x = |   95 | -682 | -197 | -384 |  154 |  678 |   76 | -170 | -243 | -499 |  146 | -524 |  151 |  343 |  471 |
x[0]	95
x[2]	-197
x[12]	151
x[1]	-682
x[8]	-243
x[7]	-170
x[9]	-499
x[6]	76
x[3]	-384

grid =
[[649 615 574 498 586 574 535 543 452 504 505 469 663]
 [729 669 601 476 620 604 538 550 399 485 487 429 752]
 [ 97 611 737 565 914 207 473 640 636 762 794 392 135]
 [283 214 308 634 203 502 540 451 766 541 525 796 220]
 [346 500 557 561 595 421 514 552 607 607 615 534 347]
 [577 464 454 541 402 591 544 497 549 487 478 602 559]
 [526 330 344 578 231 614 554 453 630 466 447 722 479]
 [652 426 396 541 300 657 557 469 542 439 422 648 622]]
grid[-8, 0] = 649
grid[-2, 10] = 447
grid[0, 1] = 615
grid[-1, 12] = 622
grid[-7, -3] = 487
grid[-1, 2] = 396
grid[4, 2] = 557
grid[5, -9] = 402
grid[6, 0] = 526
grid[4] = [346, 500, 557, 561, 595, 421, 514, 552, 607, 607, 615, 534, 347]
grid[-7, -12] = 669
grid[-2] = [526, 330, 344, 578, 231, 614, 554, 453, 630, 466, 447, 722, 479]
grid[3, 5] = 502
grid[0] = [649, 615, 574, 498, 586, 574, 535, 543, 452, 504, 505, 469, 663]
grid[5, 12] = 559
grid[-1] = [652, 426, 396, 541, 300, 657, 557, 469, 542, 439, 422, 648, 622]
grid[7, -10] = 541
grid[3, 2] = 308
grid[-8, -11] = 574
grid[7, 1] = 426
grid[:, 8] = [452, 399, 636, 766, 607, 549, 630, 542]
grid[-7] = [729, 669, 601, 476, 620, 604, 538, 550, 399, 485, 487, 429, 752]
grid[-1, -7] = 557
grid[4, 10] = 615
grid[-2, -4] = 466
grid[:, 2] = [574, 601, 737, 308, 557, 454, 344, 396]
grid[4, -6] = 552
grid[-3] = [577, 464, 454, 541, 402, 591, 544, 497, 549, 487, 478, 602, 559]
grid[0, 5] = 574
grid[-5, -6] = 451
grid[:, -8] = [574, 604, 207, 502, 421, 591, 614, 657]
grid[0, -2] = 469
grid[-2, 2] = 344

arr =
-8,40,-734,-416,-72,5,-26,-145,205,-241
55,-57,-4,82,63,4,-31,-26,40,4
-164,126,15,60,-150,39,52,147,-12,-83
141,-146,-5,357,90,-88,-52,22,-67,91
-1,-104,42,71,58,-24,52,33,-84,56
-133,115,20,17,-114,48,54,147,-126,-40
-36,70,7,-195,-7,56,-481,-115,-343,-50
-38,34,17,6,-34,11,10,665,-420,27
-7,50,-15,245,5,29,18,1,-30,5
46,-50,5,85,55,-41,-48,-4,-174,61
50,-40,-136,-8,30,-39,-45,-21,47,-136
210,-168,-23,16,138,-86,-65,-171,-221,95
74,-157,759,237,90,-35,-22,114,-12,62
arr[0,0] = -8
arr[:, 3] = [-416, 82, 60, 357, 71, 17, -195, 6, 245, 85, -8, 16, 237]
arr[2,9] = -83
arr[3,-8] = -5
arr[9,-5] = -41
arr[-13,7] = -145
arr[-1] = [74, -157, 759, 237, 90, -35, -22, 114, -12, 62]
arr[3,4] = 90
arr[-1,7] = 114
arr[-8] = [-133, 115, 20, 17, -114, 48, 54, 147, -126, -40]
arr[-9,-9] = -104
arr[4,-3] = 33
arr[-13] = [-8, 40, -734, -416, -72, 5, -26, -145, 205, -241]
arr[:, -1] = [-241, 4, -83, 91, 56, -40, -50, 27, 5, 61, -136, 95, 62]
arr[9,-7] = 85
arr[-12,0] = 55
arr[:, 1] = [40, -57, 126, -146, -104, 115, 70, 34, 50, -50, -40, -168, -157]
arr[-6,0] = -38
arr[2] = [-164, 126, 15, 60, -150, 39, 52, 147, -12, -83]
arr[12,9] = 62
arr[-12,4] = 63
arr[12,8] = -12
arr[11,-6] = 138
arr[-11,0] = -164
arr[9,9] = 61
arr[10,-3] = -21
arr[-13,2] = -734
arr[2,1] = 126
arr[:, 0] = [-8, 55, -164, 141, -1, -133, -36, -38, -7, 46, 50, 210, 74]
arr[-2] = [210, -168, -23, 16, 138, -86, -65, -171, -221, 95]
arr[10,-4] = -45
arr[4,8] = -84
arr[8] = [-7, 50, -15, 245, 5, 29, 18, 1, -30, 5]
arr[4] = [-1, -104, 42, 71, 58, -24, 52, 33, -84, 56]
arr[-3,0] = 50

X =
|  611 |  160 |  197 |  -98 |   13 |   41 |  -76 |
| -205 |  220 |   -3 | -122 |   60 | -149 |   38 |
| -156 | -250 |  -63 |  184 |  -92 |   49 | -470 |
| -201 |  378 |  -60 | -322 |  -65 | -463 | -508 |
|  551 | -394 |  -68 |   74 | -233 |  119 | -179 |
|   -2 |  -54 | -201 | -189 | -149 | -200 |  169 |
|  193 | -151 | -141 | -100 | -160 |  -79 |   93 |
| -151 |   91 |  187 |  191 |  213 |  220 |   83 |
| -296 | -658 | -190 |  422 |  -55 |  393 |  376 |
| -230 |  202 |  -56 | -162 |   -1 | -233 | -106 |
| -560 |  -62 | -298 | -118 | -109 | -268 |   75 |
|   38 |   47 | -110 | -179 |  -30 | -100 |  495 |
X[0][0] => 611
X[9][4] => -1
X[3][4] => -65
X[:, 4] => [13, 60, -92, -65, -233, -149, -160, 213, -55, -1, -109, -30]
X[:, 5] => [41, -149, 49, -463, 119, -200, -79, 220, 393, -233, -268, -100]
X[1][4] => 60
X[10][6] => 75
X[:, 2] => [197, -3, -63, -60, -68, -201, -141, 187, -190, -56, -298, -110]
X[11][2] => -110
X[6][2] => -141
X[10][3] => -118
X[10][5] => -268
X[10][1] => -62
X[3][0] => -201
X[0][5] => 41
X[8][2] => -190
X[1][3] => -122
X[:, 1] => [160, 220, -250, 378, -394, -54, -151, 91, -658, 202, -62, 47]
X[6][0] => 193
X[6][6] => 93
X[5][2] => -201
X[2][2] => -63
X[4][5] => 119
X[1] => [-205, 220, -3, -122, 60, -149, 38]
X[11][1] => 47
X[4][0] => 551
X[8][3] => 422
X[7][3] => 191
X[9][6] => -106
X[6][5] => -79
X[11][4] => -30
X[4] => [551, -394, -68, 74, -233, 119, -179]
X[9][2] => -56
X[5][3] => -189
X[:, 0] => [611, -205, -156, -201, 551, -2, 193, -151, -296, -230, -560, 38]

data = ((249, 903, 407, 355, 587, 293, 411, 501, 882, 269), (249, 324, 680, 363, 251, 382, 521, 196, 598, 221), (424, 298, 253, 378, 272, 494, 346, 386, 338, 243), (253, 350, 394, 358, 326, 310, 407, 302, 634, 250), (813, 255, 645, 423, 242, 619, 644, 288, 318, 424))
Indices start at 0.
(0, 0) => 249
(2, 7) => 386
(3, 1) => 350
(1, 7) => 196
(1, 4) => 251
(4, 6) => 644
(0, 6) => 411
(3, 5) => 310
(2, 2) => 253
(3, 9) => 250
(3, 6) => 407
(4, 3) => 423
(4, 0) => 813
(3, 4) => 326
(4, 9) => 424
(0, 9) => 269
(1, 6) => 521
(2, 3) => 378
(2, 8) => 338
(1, 9) => 221

B = ((184, 217, 138, 206, 48), (167, 220, 155, 172, 126), (159, 141, 136, 141, 136), (158, 141, 136, 139, 140), (165, 217, 187, 141, 94), (168, 203, 165, 141, 71), (165, 210, 129, 139, 81), (171, 169, 169, 196, 130), (159, 141, 154, 144, 136))
B[-9, -5] => 184
B[-2] => [171, 169, 169, 196, 130]
B[-1, 0] => 159
B[8, 1] => 141
B[-9, -4] => 217
B[4, -3] => 187
B[4, 4] => 94
B[3, -5] => 158
B[:, 4] => [48, 126, 136, 140, 94, 71, 81, 130, 136]
B[-8] => [167, 220, 155, 172, 126]
B[6, 2] => 129
B[-9, -1] => 48
B[-2, 3] => 196
B[-7, 0] => 159
B[:, -5] => [184, 167, 159, 158, 165, 168, 165, 171, 159]
B[-8, 2] => 155
B[6, -4] => 210
B[8, -3] => 154
B[3, -1] => 140
B[-7, -4] => 141
B[:, -2] => [206, 172, 141, 139, 141, 141, 139, 196, 144]
B[3, 1] => 141
B[-7] => [159, 141, 136, 141, 136]

M = [-281  471  -72 -809 -605]
M[-5] -> -281
M[2] -> -72
M[-4] -> 471

m = [-328  720  642 -245  680]
m[0] -> -328
m[4] -> 680
m[2] -> 642
